Below is a small trained network, with its code and all its weights. Each question gives an input and a target symbol and asks what happens when units are switched off, that is, made to give their printed mean instead of their output.

import numpy as np


def w(rows, s, z=0):
    codes = np.array(rows[::2]) - 128.0
    scale = np.full(codes.shape[1], s)
    scale[-1] = z or s
    return codes * scale


def norm(h):
    return h / np.sqrt((h * h).mean(-1, keepdims=True) + 1e-5)


def f(y):
    return y / 2 * (1 + np.tanh(0.7978845608 * (y + 0.044715 * y**3)))


def softmax(a):
    e = np.exp(a - a.max(-1, keepdims=True))
    return e / e.sum(-1, keepdims=True)


def log_softmax(a):
    a = a - a.max(-1, keepdims=True)
    return a - np.log(np.exp(a).sum(-1, keepdims=True))


def net(x, mask):
    ids = ['βγεθξσ'.index(c) for c in x.split()]
    T = len(ids)
    res = E[ids] + P[:T]
    u = 0
    for l in range(2):
        r = norm(res)
        for j in range(2):
            rows = slice(3 * j, 3 * j + 3)
            q, k, v = (r @ M[l][rows].T for M in (Q, K, V))
            z = softmax(np.where(np.tri(T) > 0, q @ k.T / 3**0.5, -1e9)) @ v
            o = O[l][rows]
            res = res + np.where(mask[u + j], z, o[:, -1]) @ o[:, :-1]
        u += 2
        y = f(norm(res) @ A[l][:, :-1].T + A[l][:, -1])
        res = res + np.where(mask[u : u + 4], y, B[l][:, -1]) @ B[l][:, :-1]
        u += 4
    return log_softmax(norm(res)[-1] @ U[:, :-1].T + U[:, -1])


Q, K, V, O, A, B = {}, {}, {}, {}, {}, {}
E = w([
[105,200,140,187,115,97],'β',
[161,95,253,110,135,229],'γ',
[93,169,195,153,178,70],'ε',
[82,168,101,93,106,175],'θ',
[101,25,106,182,44,69],'ξ',
[131,88,8,72,171,114],'σ',
],0.0044)
P = w([
[188,244,65,60,151,76],'0',
[42,168,109,65,118,99],'1',
[14,120,111,88,122,126],'2',
[43,87,99,124,139,145],'3',
[71,48,87,148,160,160],'4',
[87,37,69,170,178,176],'5',
[100,4,50,194,195,185],'6',
],0.0024)
Q[0] = w([
[207,150,16,81,52,82],'L0H0',
[96,188,254,200,190,72],'L0H0',
[138,124,118,201,170,119],'L0H0',
[71,140,187,139,63,166],'L0H1',
[15,96,146,202,240,156],'L0H1',
[143,74,122,70,123,218],'L0H1',
],0.0093)
K[0] = w([
[165,100,62,60,45,142],'L0H0',
[103,160,132,156,166,38],'L0H0',
[132,101,135,153,180,112],'L0H0',
[112,162,104,121,102,173],'L0H1',
[105,81,165,129,195,249],'L0H1',
[127,91,41,151,124,128],'L0H1',
],0.012)
V[0] = w([
[154,108,205,86,169,31],'L0H0',
[162,225,213,105,76,190],'L0H0',
[67,190,148,184,182,160],'L0H0',
[101,98,146,189,139,204],'L0H1',
[210,80,169,2,73,129],'L0H1',
[144,149,91,80,35,191],'L0H1',
],0.0053)
O[0] = w([
[151,155,178,163,252,72,174],'L0H0',
[192,140,157,247,101,209,123],'L0H0',
[114,74,119,162,205,214,254],'L0H0',
[222,109,140,92,107,227,150],'L0H1',
[41,83,176,241,132,218,121],'L0H1',
[70,191,130,98,135,222,143],'L0H1',
],0.0035,0.0036)
A[0] = w([
[204,254,26,113,142,104,2],'L0N0',
[65,175,38,90,22,150,118],'L0N1',
[221,186,54,168,72,110,134],'L0N2',
[155,204,95,192,211,145,31],'L0N3',
],0.0065,0.00093)
B[0] = w([
[3,111,69,212,86,138,175],'L0N0',
[186,113,65,181,135,65,253],'L0N1',
[34,134,205,59,195,109,121],'L0N2',
[204,106,82,114,104,100,212],'L0N3',
],0.0057,0.0031)
Q[1] = w([
[134,113,224,84,172,179],'L1H0',
[158,43,77,164,206,146],'L1H0',
[110,47,118,152,109,180],'L1H0',
[143,246,167,36,94,41],'L1H1',
[158,147,231,58,110,114],'L1H1',
[64,223,102,130,147,180],'L1H1',
],0.011)
K[1] = w([
[45,117,49,73,121,40],'L1H0',
[170,74,80,49,236,206],'L1H0',
[81,109,59,110,122,197],'L1H0',
[82,239,191,207,159,92],'L1H1',
[174,238,165,147,71,106],'L1H1',
[67,98,86,254,94,130],'L1H1',
],0.0091)
V[1] = w([
[154,119,134,100,143,122],'L1H0',
[94,97,192,122,106,180],'L1H0',
[126,72,100,94,52,157],'L1H0',
[152,108,187,164,103,171],'L1H1',
[143,235,97,99,151,165],'L1H1',
[141,145,117,115,1,105],'L1H1',
],0.013)
O[1] = w([
[138,116,172,172,126,118,107],'L1H0',
[23,142,87,105,115,132,1],'L1H0',
[104,236,94,166,143,161,26],'L1H0',
[210,115,130,99,90,129,19],'L1H1',
[127,153,59,115,254,115,57],'L1H1',
[103,151,80,17,68,210,76],'L1H1',
],0.008,0.0057)
A[1] = w([
[250,151,34,144,101,100,1],'L1N0',
[143,149,66,132,182,115,159],'L1N1',
[133,126,128,141,63,71,109],'L1N2',
[136,188,206,135,142,147,92],'L1N3',
],0.014,0.0033)
B[1] = w([
[139,173,25,250,65,142,254],'L1N0',
[171,109,151,94,137,193,251],'L1N1',
[145,181,148,128,180,132,231],'L1N2',
[50,121,68,97,87,98,174],'L1N3',
],0.012,0.0033)
U = w([
[2,123,110,156,151,106,1],'β',
[126,87,176,81,22,160,64],'γ',
[188,59,183,158,167,55,244],'ε',
[197,156,55,194,97,158,194],'θ',
[137,242,174,91,148,99,127],'ξ',
[162,108,106,45,215,205,51],'σ',
],0.0072,0.00075)

Each question gives the input, a string of symbols that net reads in full, and the target symbol t.
The units are the heads (3 rows each of Q, K, V and O) and the neurons (one row each of A and B). Each row of codes is followed by its name. A weight is (code - 128) times the scale printed after its matrix; where a second scale follows, it is the last column's (O, A, B and U).
mask holds one flag per unit, layer by layer, with each layer's heads first. A switched-off unit (its flag False) gives its mean, the last column of its rows in O or B, instead of its output. The means were averaged over made-up inputs and are rounded, as every weight is.
A unit's drop is (log p(t) with every unit on - log p(t) with that unit switched off) / (log p(t) with every unit on - log p(t) with every unit switched off).
The circuit of an input: a set's keep is (log p(t) with only the set's units on - log p(t) with every unit switched off) / (log p(t) with every unit on - log p(t) with every unit switched off). Starting from all 12 units, units are removed one at a time, each time the one whose removal leaves the highest keep (on an exact tie, the one counted first), for as long as the keep stays at least 0.8.
circuit, biggest first: the units of the circuit, biggest drop first
top k neurons: the k neurons with the biggest drops, biggest first
k most important neurons of layer l: the k neurons of layer l with the biggest drops, biggest first
heads that matter: for each layer, one digit per head in row order, 1 if its drop is at least 0.15 and else 0, layers parted by /
drop of u: that unit's drop, to one decimal
input θ ξ γ, target γ: circuit, biggest first	L1H1; L0H0
input σ γ θ ε β, target σ: most important neuron of layer 0	L0N1
input β β ε ε γ β ξ, target γ: heads that matter	01 / 11
input ξ σ ε β γ σ ε, target β: top 2 neurons	L1N3; L0N1
input θ θ γ, target σ: circuit, biggest first	L1H1; L0N3
input ε ε θ θ γ ε, target σ: circuit, biggest first	L0H0; L1H1
input γ ξ β θ, target γ: heads that matter	00 / 11
input σ ξ β, target β: heads that matter	11 / 01
input β σ γ ξ θ, target γ: heads that matter	11 / 11
input ξ σ ξ σ, target σ: heads that matter	10 / 11
input σ γ ε, target β: top 2 neurons	L1N3; L0N0
input σ γ θ, target β: top 2 neurons	L0N1; L0N0
input σ β σ, target σ: circuit, biggest first	L1H1; L0H0; L1N1
input ξ β β ξ, target ξ: top 2 neurons	L0N0; L1N2
input β γ ξ θ ε σ ξ, target β: heads that matter	10 / 10
input β γ ξ ε, target γ: circuit, biggest first	L1H1
input γ ε ε θ ε, target σ: heads that matter	01 / 01
input γ θ σ β ξ ε, target γ: heads that matter	11 / 01
input ε β γ β θ θ, target σ: heads that matter	01 / 11
input ξ γ σ, target β: circuit, biggest first	L1H0
input σ σ ξ ξ, target ξ: heads that matter	10 / 11
input ε θ γ, target σ: circuit, biggest first	L1H1; L0H0
input ε ξ γ, target γ: top 2 neurons	L1N3; L1N0
input σ θ γ θ γ, target θ: top 2 neurons	L1N0; L0N2
input ε ξ γ β, target γ: drop of L1N0	0.2
input θ ξ ε β σ γ, target β: drop of L1N0	0.1
input β γ ε ξ ξ β, target γ: drop of L0N0	0.0
input ε γ σ θ, target β: circuit, biggest first	L1H0
input ε ξ σ ε γ ε θ, target σ: drop of L0H0	0.1
